Here is a tiny trained network, its code and every weight. The questions are about switching its units off for an input and a class, where a switched-off unit gives its printed mean instead of its output.

import numpy as np


def w(rows, s, z=0):
    codes = np.array(rows[::2]) - 128.0
    scale = np.full(codes.shape[1], s)
    scale[-1] = z or s
    return codes * scale


def f(y):
    return y / 2 * (1 + np.tanh(0.7978845608 * (y + 0.044715 * y**3)))


def log_softmax(a):
    a = a - a.max(-1, keepdims=True)
    return a - np.log(np.exp(a).sum(-1, keepdims=True))


def net(x, mask):
    res = np.array(x, float).reshape(1, 6) / 4 @ E
    y = f(res @ A[0][:, :-1].T + A[0][:, -1])
    res = res + np.where(mask, y, B[0][:, -1]) @ B[0][:, :-1]
    return log_softmax(res[-1] @ U[:, :-1].T + U[:, -1])


A, B = {}, {}
E = w([
[129,128,129,126,126,126,130,128,130],'x0',
[129,128,127,128,129,128,129,129,128],'x1',
[132,53,150,163,39,114,139,170,24],'x2',
[126,128,126,126,128,127,131,126,125],'x3',
[127,106,54,112,143,32,33,153,109],'x4',
[126,154,142,10,157,147,125,221,98],'x5',
],0.012)
A[0] = w([
[124,151,122,47,160,118,114,163,132,84],'N0',
[132,131,128,119,119,125,111,142,114,91],'N1',
[148,110,78,104,117,84,48,190,87,30],'N2',
[120,33,119,199,53,70,107,153,50,11],'N3',
[105,87,49,78,122,29,43,194,78,2],'N4',
[123,138,181,85,96,180,175,174,80,114],'N5',
[142,59,107,170,84,64,111,115,92,11],'N6',
[136,158,166,157,141,180,179,71,170,64],'N7',
[127,121,94,154,161,116,86,105,165,102],'N8',
[142,144,68,160,150,92,84,94,171,117],'N9',
[115,175,192,161,135,204,207,51,176,75],'N10',
[110,157,176,172,146,195,204,64,197,57],'N11',
[123,121,185,91,97,159,162,165,89,107],'N12',
[107,164,108,2,190,127,87,218,115,2],'N13',
[102,196,142,71,203,164,145,106,200,217],'N14',
[96,231,140,47,204,166,146,88,208,76],'N15',
[133,118,178,95,116,169,178,174,96,110],'N16',
[123,172,109,41,176,115,94,200,122,19],'N17',
[121,172,182,152,102,207,181,80,161,178],'N18',
[130,134,145,115,112,137,163,157,115,96],'N19',
[140,129,184,89,79,176,169,163,63,112],'N20',
[142,143,53,146,162,59,66,41,174,129],'N21',
[112,66,152,254,58,132,176,27,132,45],'N22',
[100,75,57,93,140,33,49,193,81,173],'N23',
[127,179,121,39,157,133,112,169,131,115],'N24',
[113,133,63,159,159,78,82,75,167,123],'N25',
[119,212,136,58,212,190,146,112,208,43],'N26',
[133,119,171,107,111,168,168,176,99,105],'N27',
[135,94,92,71,99,76,87,170,96,12],'N28',
[112,105,121,163,110,107,119,142,109,93],'N29',
[127,172,105,33,169,129,88,186,114,195],'N30',
[136,123,190,108,88,172,177,184,80,117],'N31',
[132,149,57,157,166,72,85,65,182,145],'N32',
[147,108,175,102,113,174,162,180,94,100],'N33',
],0.0063,0.0093)
B[0] = w([
[164,137,122,167,96,159,126,120,102,157],'N0',
[121,116,136,129,138,124,137,130,140,121],'N1',
[136,97,186,179,141,136,174,176,68,158],'N2',
[237,186,84,189,33,254,84,55,121,178],'N3',
[152,60,235,209,148,133,205,224,5,179],'N4',
[62,118,128,87,200,47,125,147,177,190],'N5',
[156,166,83,142,99,175,92,78,149,146],'N6',
[167,151,103,146,92,159,108,92,126,166],'N7',
[113,130,102,100,144,109,121,117,164,143],'N8',
[92,145,77,70,157,94,88,113,187,161],'N9',
[186,159,90,160,72,186,106,84,124,204],'N10',
[164,176,83,132,75,188,78,63,127,189],'N11',
[70,107,128,85,206,45,142,149,170,173],'N12',
[205,186,51,172,33,240,66,4,139,177],'N13',
[181,167,92,158,61,192,87,75,114,244],'N14',
[153,87,182,189,130,143,164,181,46,205],'N15',
[72,113,111,93,192,59,126,151,163,176],'N16',
[201,169,82,172,45,219,91,63,135,158],'N17',
[170,102,159,172,103,158,157,156,78,232],'N18',
[117,126,129,118,141,107,127,137,138,136],'N19',
[68,107,132,93,206,65,133,152,168,192],'N20',
[88,153,75,71,155,83,94,104,200,190],'N21',
[156,62,221,211,141,134,212,226,2,210],'N22',
[183,174,99,157,72,195,97,66,129,235],'N23',
[168,114,146,171,104,169,141,126,102,180],'N24',
[90,150,58,72,155,91,72,115,196,171],'N25',
[109,43,233,219,177,86,227,237,9,191],'N26',
[82,122,122,99,193,66,131,158,158,167],'N27',
[129,102,167,153,151,117,161,169,88,145],'N28',
[150,140,129,145,108,151,131,129,108,134],'N29',
[118,71,194,164,152,93,193,185,95,229],'N30',
[69,117,125,96,217,54,137,160,160,194],'N31',
[86,157,64,61,162,86,74,101,192,189],'N32',
[80,115,131,92,189,76,130,145,154,170],'N33',
],0.0067,0.011)
U = w([
[165,194,93,139,81,161,90,66,141,255],'0',
[127,48,199,156,138,113,194,196,100,62],'1',
[40,140,104,8,182,47,109,128,197,45],'2',
],0.012,0.001)

Each question gives the input, the list of numbers given to net, and the class t.
The units are the neurons (one row each of A and B). Each row of codes is followed by its name. A weight is (code - 128) times the scale printed after its matrix; where a second scale follows, it is the last column's (A, B and U).
mask holds one flag per neuron, in row order. A switched-off neuron (its flag False) gives its mean, the last column of its row in B, instead of its output. The means were averaged over made-up inputs and are rounded, as every weight is.
A unit's drop is (log p(t) with every unit on - log p(t) with that unit switched off) / (log p(t) with every unit on - log p(t) with every unit switched off).
The circuit of an input: a set's keep is (log p(t) with only the set's units on - log p(t) with every unit switched off) / (log p(t) with every unit on - log p(t) with every unit switched off). Starting from the 12 units with the biggest drops (on a tie, the unit counted first), units are removed one at a time, each time the one whose removal leaves the highest keep (on an exact tie, the one counted first), for as long as the keep stays at least 0.8.
units of the circuit, in order: the units of the circuit, biggest drop first
k most important neurons: the k neurons with the biggest drops, biggest first
drop when u is switched off: that unit's drop, to one decimal
input [-1,-1,7,-4,2,-2], class 0: units of the circuit, in order => (N3)
input [0,2,-5,1,-3,2], class 1: 2 most important neurons => (N26 N15)
input [7,3,-8,-5,0,1], class 1: 4 most important neurons => (N26 N15 N23 N30)
input [-1,-4,-7,4,0,4], class 1: 4 most important neurons => (N26 N15 N30 N23)
input [-7,6,-7,-4,-5,2], class 1: 2 most important neurons => (N26 N15)
input [-7,3,-5,-4,0,5], class 1: 2 most important neurons => (N26 N30)
input [4,7,3,3,2,0], class 0: 2 most important neurons => (N22 N26)
input [2,3,-6,6,-2,1], class 1: 4 most important neurons => (N26 N15 N23 N13)
input [6,1,-4,-6,6,8], class 0: 2 most important neurons => (N13 N17)
input [-7,-8,2,1,7,0], class 0: 4 most important neurons => (N23 N22 N26 N3)
input [-7,-2,0,-1,-1,-3], class 0: 2 most important neurons => (N26 N30)
input [0,6,4,2,1,-3], class 0: 4 most important neurons => (N30 N26 N3 N4)
input [6,-5,-8,-1,-3,5], class 1: 3 most important neurons => (N26 N15 N30)
input [-6,-4,-4,-8,4,7], class 0: units of the circuit, in order => (N13)
input [-8,1,-7,3,1,-2], class 2: drop when N26 is switched off => 0.0
input [6,4,-4,-2,1,-2], class 2: drop when N13 is switched off => 0.1
input [-1,4,-8,7,7,6], class 0: drop when N13 is switched off => 0.2
